Below are the code and all the weights of a small trained network. Each question names an input and a target symbol and asks about switching units off, where a switched-off unit gives its printed mean instead of its output.

import numpy as np


def w(rows, s, z=0):
    codes = np.array(rows[::2]) - 128.0
    scale = np.full(codes.shape[1], s)
    scale[-1] = z or s
    return codes * scale


def norm(h):
    return h / np.sqrt((h * h).mean(-1, keepdims=True) + 1e-5)


def f(y):
    return np.maximum(y, 0)


def softmax(a):
    e = np.exp(a - a.max(-1, keepdims=True))
    return e / e.sum(-1, keepdims=True)


def log_softmax(a):
    a = a - a.max(-1, keepdims=True)
    return a - np.log(np.exp(a).sum(-1, keepdims=True))


def net(x, mask):
    ids = ['Γαεζημσψ'.index(c) for c in x.split()]
    T = len(ids)
    res = E[ids] + P[:T]
    u = 0
    for l in range(3):
        q, k, v = (norm(res) @ M[l].T for M in (Q, K, V))
        z = softmax(np.where(np.tri(T) > 0, q @ k.T / 2**0.5, -1e9)) @ v
        res = res + np.where(mask[u], z, O[l][:, -1]) @ O[l][:, :-1]
        u += 1
        y = f(norm(res) @ A[l][:, :-1].T + A[l][:, -1])
        res = res + np.where(mask[u : u + 4], y, B[l][:, -1]) @ B[l][:, :-1]
        u += 4
    return log_softmax(norm(res)[-1] @ U[:, :-1].T + U[:, -1])


Q, K, V, O, A, B = {}, {}, {}, {}, {}, {}
E = w([
[41,187,51,122,66,169,80],'Γ',
[236,218,8,139,187,91,157],'α',
[114,101,115,57,57,69,61],'ε',
[122,200,64,177,76,150,207],'ζ',
[135,161,177,132,221,44,200],'η',
[55,180,116,119,159,15,59],'μ',
[21,118,212,135,110,142,155],'σ',
[189,120,253,60,84,161,181],'ψ',
],0.018)
P = w([
[136,119,111,149,93,255,124],'0',
[83,86,110,162,84,156,204],'1',
[115,93,130,167,94,140,175],'2',
[117,114,148,157,99,134,151],'3',
[101,214,189,129,94,73,82],'4',
[110,167,142,125,130,81,114],'5',
[119,148,130,113,145,101,130],'6',
[112,178,146,102,143,104,108],'7',
[126,143,116,74,172,123,141],'8',
[123,165,129,71,168,112,134],'9',
[132,150,110,61,188,141,140],'10',
[163,108,99,127,175,104,147],'11',
[154,113,96,109,185,123,145],'12',
[148,146,126,108,160,105,127],'13',
],0.0088)
Q[0] = w([
[185,182,83,61,68,255,101],'0.h1',
[217,184,136,183,184,216,124],'0.h1',
],0.0092)
K[0] = w([
[128,119,65,231,2,135,113],'0.h1',
[143,172,82,222,155,84,251],'0.h1',
],0.0065)
V[0] = w([
[204,253,151,135,1,165,251],'0.h1',
[173,123,53,81,117,76,67],'0.h1',
],0.005)
O[0] = w([
[137,169,75,31,58,2,184,184],'0.h1',
[226,191,72,134,40,99,134,254],'0.h1',
],0.009,0.00073)
A[0] = w([
[104,188,169,106,118,115,99,132],'0.n1',
[189,122,204,84,84,163,170,88],'0.n2',
[162,58,177,8,97,65,98,212],'0.n3',
[120,91,124,106,53,147,162,253],'0.n4',
],0.011,0.0025)
B[0] = w([
[152,91,74,201,177,128,177,248],'0.n1',
[97,238,251,94,77,125,153,169],'0.n2',
[112,144,195,128,110,233,38,254],'0.n3',
[160,89,177,230,206,171,79,219],'0.n4',
],0.011,0.0063)
Q[1] = w([
[89,127,181,253,56,137,153],'1.h1',
[92,102,34,99,166,86,182],'1.h1',
],0.0064)
K[1] = w([
[86,74,151,156,71,255,197],'1.h1',
[159,206,122,121,178,147,173],'1.h1',
],0.0079)
V[1] = w([
[132,184,203,94,221,254,180],'1.h1',
[66,114,96,158,29,252,153],'1.h1',
],0.0049)
O[1] = w([
[199,158,202,134,60,192,205,253],'1.h1',
[144,19,53,2,197,217,174,191],'1.h1',
],0.0077,0.0019)
A[1] = w([
[127,167,96,197,75,254,124,34],'1.n1',
[83,10,197,155,100,231,144,76],'1.n2',
[177,29,147,116,87,186,17,190],'1.n3',
[191,198,174,71,246,47,176,243],'1.n4',
],0.0087,0.0011)
B[1] = w([
[29,199,129,76,92,171,76,222],'1.n1',
[232,223,106,194,146,97,221,253],'1.n2',
[187,73,117,124,171,18,85,203],'1.n3',
[92,1,112,86,117,64,189,225],'1.n4',
],0.0098,0.0076)
Q[2] = w([
[201,173,123,212,134,223,97],'2.h1',
[79,129,1,154,138,157,25],'2.h1',
],0.0082)
K[2] = w([
[188,82,152,170,77,234,2],'2.h1',
[109,237,82,44,171,109,110],'2.h1',
],0.0067)
V[2] = w([
[217,150,121,2,163,98,138],'2.h1',
[112,103,111,107,53,139,163],'2.h1',
],0.0088)
O[2] = w([
[48,186,79,146,183,154,196,43],'2.h1',
[130,38,120,255,2,150,42,5],'2.h1',
],0.0078,0.0027)
A[2] = w([
[139,94,33,135,130,78,89,162],'2.n1',
[93,223,67,90,96,212,131,122],'2.n2',
[244,113,169,64,160,138,35,6],'2.n3',
[108,211,167,155,117,181,163,193],'2.n4',
],0.011,0.0025)
B[2] = w([
[146,149,122,70,78,171,135,254],'2.n1',
[198,8,179,163,53,179,61,214],'2.n2',
[225,110,128,99,199,60,109,235],'2.n3',
[111,117,98,182,171,195,94,250],'2.n4',
],0.013,0.0065)
U = w([
[112,60,97,178,83,165,68,169],'Γ',
[162,199,83,77,52,115,200,176],'α',
[170,137,101,122,200,76,56,124],'ε',
[88,119,86,56,168,181,135,45],'ζ',
[67,41,183,98,164,104,178,140],'η',
[110,154,160,186,90,72,119,1],'μ',
[91,196,77,213,190,159,157,222],'σ',
[83,218,246,46,75,151,142,164],'ψ',
],0.011,0.0032)

Each question gives the input, a string of symbols that net reads in full, and the target symbol t.
The units are the heads (2 rows each of Q, K, V and O) and the neurons (one row each of A and B). Each row of codes is followed by its name. A weight is (code - 128) times the scale printed after its matrix; where a second scale follows, it is the last column's (O, A, B and U).
mask holds one flag per unit, layer by layer, with each layer's heads first. A switched-off unit (its flag False) gives its mean, the last column of its rows in O or B, instead of its output. The means were averaged over made-up inputs and are rounded, as every weight is.
A unit's drop is (log p(t) with every unit on - log p(t) with that unit switched off) / (log p(t) with every unit on - log p(t) with every unit switched off).
The circuit of an input: a set's keep is (log p(t) with only the set's units on - log p(t) with every unit switched off) / (log p(t) with every unit on - log p(t) with every unit switched off). Starting from the 12 units with the biggest drops (on a tie, the unit counted first), units are removed one at a time, each time the one whose removal leaves the highest keep (on an exact tie, the one counted first), for as long as the keep stays at least 0.8.
units of the circuit, in order: the units of the circuit, biggest drop first
most important unit: the unit with the biggest drop
top k neurons: the k neurons with the biggest drops, biggest first
drop of u: that unit's drop, to one decimal
input α α σ μ, target σ: units of the circuit, in order	2.n2; 2.n3
input Γ σ η ε, target ε: units of the circuit, in order	2.n3
input μ σ ζ ζ ε μ, target Γ: units of the circuit, in order	1.n2; 0.h1; 2.h1
input Γ μ ζ μ, target ζ: top 2 neurons	0.n3; 1.n2
input ζ μ μ μ ζ μ Γ μ, target Γ: units of the circuit, in order	1.n2; 0.h1
input ζ η ε ε Γ μ μ σ σ μ, target η: units of the circuit, in order	1.n4; 0.h1; 2.n3; 0.n3
input μ μ η η μ η μ, target μ: units of the circuit, in order	1.h1; 2.n3
input μ ε σ Γ μ η ε Γ ε μ μ μ, target α: units of the circuit, in order	2.n1; 0.n4; 2.n4; 2.n3
input σ η μ, target η: top 2 neurons	0.n3; 1.n2
input μ μ η μ ε σ η, target η: top 2 neurons	1.n4; 1.n2
input η η Γ μ, target μ: top 3 neurons	0.n3; 0.n4; 2.n4
input ψ μ ε μ, target ψ: top 2 neurons	0.n4; 1.n2
input σ ψ μ μ ζ, target Γ: top 2 neurons	2.n2; 1.n2
input σ σ ε α α α μ, target σ: most important unit	2.h1
input μ μ μ σ σ, target σ: drop of 2.n4	0.1
input Γ μ Γ μ, target ζ: drop of 1.n2	0.3
input ψ μ μ, target ψ: drop of 2.n3	0.2
